Below is a small trained network, with its code and all its weights. Each question gives an input and a target symbol and asks what happens when units are switched off, that is, made to give their printed mean instead of their output.

import numpy as np


def w(rows, s, z=0):
    codes = np.array(rows[::2]) - 128.0
    scale = np.full(codes.shape[1], s)
    scale[-1] = z or s
    return codes * scale


def f(y):
    return np.maximum(y, 0)


def softmax(a):
    e = np.exp(a - a.max(-1, keepdims=True))
    return e / e.sum(-1, keepdims=True)


def log_softmax(a):
    a = a - a.max(-1, keepdims=True)
    return a - np.log(np.exp(a).sum(-1, keepdims=True))


def net(x, mask):
    ids = ['βδηλπσφψω'.index(c) for c in x.split()]
    T = len(ids)
    res = E[ids] + P[:T]
    q, k, v = (res @ M[0].T for M in (Q, K, V))
    z = softmax(np.where(np.tri(T) > 0, q @ k.T / 2**0.5, -1e9)) @ v
    res = res + np.where(mask[0], z, O[0][:, -1]) @ O[0][:, :-1]
    y = f(res @ A[0][:, :-1].T + A[0][:, -1])
    res = res + np.where(mask[1:17], y, B[0][:, -1]) @ B[0][:, :-1]
    return log_softmax(res[-1] @ U[:, :-1].T + U[:, -1])


Q, K, V, O, A, B = {}, {}, {}, {}, {}, {}
E = w([
[62,165,119,88,137,97,148,99],'β',
[92,186,119,131,114,160,181,142],'δ',
[123,167,90,105,150,104,137,177],'η',
[113,129,140,58,122,109,71,181],'λ',
[134,127,149,113,84,215,138,97],'π',
[139,123,115,143,130,239,92,155],'σ',
[125,128,126,49,254,184,176,170],'φ',
[171,114,200,131,158,93,155,156],'ψ',
[151,95,68,110,160,133,115,70],'ω',
],0.024)
P = w([
[144,202,134,88,141,47,59,30],'0',
[184,205,144,101,144,117,82,97],'1',
[183,180,153,85,162,133,81,103],'2',
[179,153,130,74,152,131,127,109],'3',
[171,123,129,61,152,138,151,113],'4',
[159,103,129,57,158,146,182,118],'5',
[147,76,134,51,151,165,201,128],'6',
[126,53,138,42,148,151,219,128],'7',
[105,35,137,43,138,146,255,152],'8',
],0.0084)
Q[0] = w([
[162,152,166,86,179,167,114,112],'H1',
[150,85,120,252,119,97,74,95],'H1',
],0.017)
K[0] = w([
[196,29,105,196,193,132,141,121],'H1',
[131,249,128,225,59,61,50,104],'H1',
],0.011)
V[0] = w([
[189,85,61,162,146,166,93,66],'H1',
[255,77,192,136,119,85,125,87],'H1',
],0.009)
O[0] = w([
[3,89,95,145,140,139,100,132,173],'H1',
[177,102,172,165,169,106,173,164,253],'H1',
],0.017,0.002)
A[0] = w([
[152,169,39,94,172,112,142,57,56],'N1',
[154,138,63,192,36,132,88,131,132],'N2',
[140,192,156,49,157,128,167,109,147],'N3',
[159,78,158,130,14,161,123,45,105],'N4',
[170,125,97,95,99,87,124,187,155],'N5',
[140,71,141,85,131,104,66,230,141],'N6',
[82,149,183,160,177,153,124,195,80],'N7',
[96,87,119,178,221,73,140,138,144],'N8',
[144,61,179,210,169,98,150,133,17],'N9',
[126,133,87,166,2,90,95,72,1],'N10',
[215,170,75,32,112,143,151,93,73],'N11',
[119,98,161,182,92,201,106,196,158],'N12',
[110,181,130,173,147,105,193,172,125],'N13',
[73,190,108,99,125,176,82,92,51],'N14',
[69,143,128,77,183,40,181,110,161],'N15',
[78,140,46,109,34,140,89,129,74],'N16',
],0.0092,0.0073)
B[0] = w([
[75,94,212,152,99,81,138,155,176],'N1',
[24,188,121,139,124,138,192,140,137],'N2',
[139,184,155,187,127,151,93,129,250],'N3',
[61,140,109,215,204,120,84,138,148],'N4',
[87,178,77,173,120,116,129,129,178],'N5',
[140,145,83,152,122,189,144,52,185],'N6',
[147,97,140,104,168,77,158,89,169],'N7',
[120,116,155,31,97,133,231,114,212],'N8',
[57,148,63,128,106,140,72,158,195],'N9',
[124,2,209,234,92,211,188,98,134],'N10',
[112,122,142,60,149,76,128,115,226],'N11',
[163,130,82,125,108,55,127,95,165],'N12',
[117,74,92,107,119,160,61,53,178],'N13',
[124,76,150,113,92,160,147,182,193],'N14',
[179,119,136,217,133,144,65,123,224],'N15',
[226,94,147,110,112,110,157,198,185],'N16',
],0.0092,0.013)
U = w([
[167,55,125,120,74,140,97,116,5],'β',
[133,133,129,99,61,190,214,136,29],'δ',
[81,148,39,128,143,63,171,226,152],'η',
[106,159,44,47,71,140,117,36,92],'λ',
[2,161,29,224,134,236,86,73,181],'π',
[136,65,42,160,118,208,89,252,148],'σ',
[128,110,119,63,203,193,109,194,24],'φ',
[247,92,83,185,163,182,186,141,254],'ψ',
[106,61,80,57,152,110,185,94,152],'ω',
],0.006,0.0033)

Each question gives the input, a string of symbols that net reads in full, and the target symbol t.
The units are the heads (2 rows each of Q, K, V and O) and the neurons (one row each of A and B). Each row of codes is followed by its name. A weight is (code - 128) times the scale printed after its matrix; where a second scale follows, it is the last column's (O, A, B and U).
mask holds one flag per unit, heads first, then neurons. A switched-off unit (its flag False) gives its mean, the last column of its rows in O or B, instead of its output. The means were averaged over made-up inputs and are rounded, as every weight is.
A unit's drop is (log p(t) with every unit on - log p(t) with that unit switched off) / (log p(t) with every unit on - log p(t) with every unit switched off).
The circuit of an input: a set's keep is (log p(t) with only the set's units on - log p(t) with every unit switched off) / (log p(t) with every unit on - log p(t) with every unit switched off). Starting from the 12 units with the biggest drops (on a tie, the unit counted first), units are removed one at a time, each time the one whose removal leaves the highest keep (on an exact tie, the one counted first), for as long as the keep stays at least 0.8.
circuit, biggest first: the units of the circuit, biggest drop first
most important unit: the unit with the biggest drop
top k neurons: the k neurons with the biggest drops, biggest first
drop when u is switched off: that unit's drop, to one decimal
input π η η β β δ σ π, target σ: circuit, biggest first -> H1, N16, N8, N14
input ω δ β π δ δ π β, target π: circuit, biggest first -> N15, N16
input β ω δ ψ β π δ, target π: circuit, biggest first -> N16, N8
input σ λ σ ω β, target ω: top 2 neurons -> N8, N3
input ψ π ψ π λ δ η λ π, target π: circuit, biggest first -> N4
input ω ψ β ω λ ψ, target ω: top 3 neurons -> N8, N7, N9
input ψ λ σ η δ, target σ: circuit, biggest first -> H1, N16, N8, N14
input ψ β ψ σ, target ψ: circuit, biggest first -> H1, N12
input ω λ δ π ψ β ω, target ω: top 3 neurons -> N8, N3, N5
input σ λ β λ β β λ, target λ: top 2 neurons -> N11, N6
input π π δ η, target π: top 3 neurons -> N8, N16, N5
input λ ω δ, target ω: circuit, biggest first -> H1, N7, N8, N3
input ψ σ σ η, target σ: top 4 neurons -> N16, N11, N15, N14
input λ λ β λ δ, target λ: circuit, biggest first -> H1, N11
input β δ η ω δ, target ω: top 3 neurons -> N8, N7, N3
input π λ δ β δ λ β ψ π, target ψ: circuit, biggest first -> H1
input π β ω δ λ, target ω: top 2 neurons -> N8, N7
input σ π ψ δ δ π δ δ, target π: circuit, biggest first -> N8, N16
input φ λ φ λ δ ω δ π π, target π: top 3 neurons -> N4, N8, N7
input λ λ δ, target λ: top 3 neurons -> N11, N15, N16
input σ δ δ ψ β ψ π β η, target π: most important unit -> N16
input λ λ β η ψ β, target ψ: drop when H1 is switched off -> 0.5
input δ ψ ω, target ω: drop when N3 is switched off -> 0.4
input ω β β, target ω: drop when H1 is switched off -> 2.4
input ψ ψ β ω π, target ω: drop when N4 is switched off -> 0.0
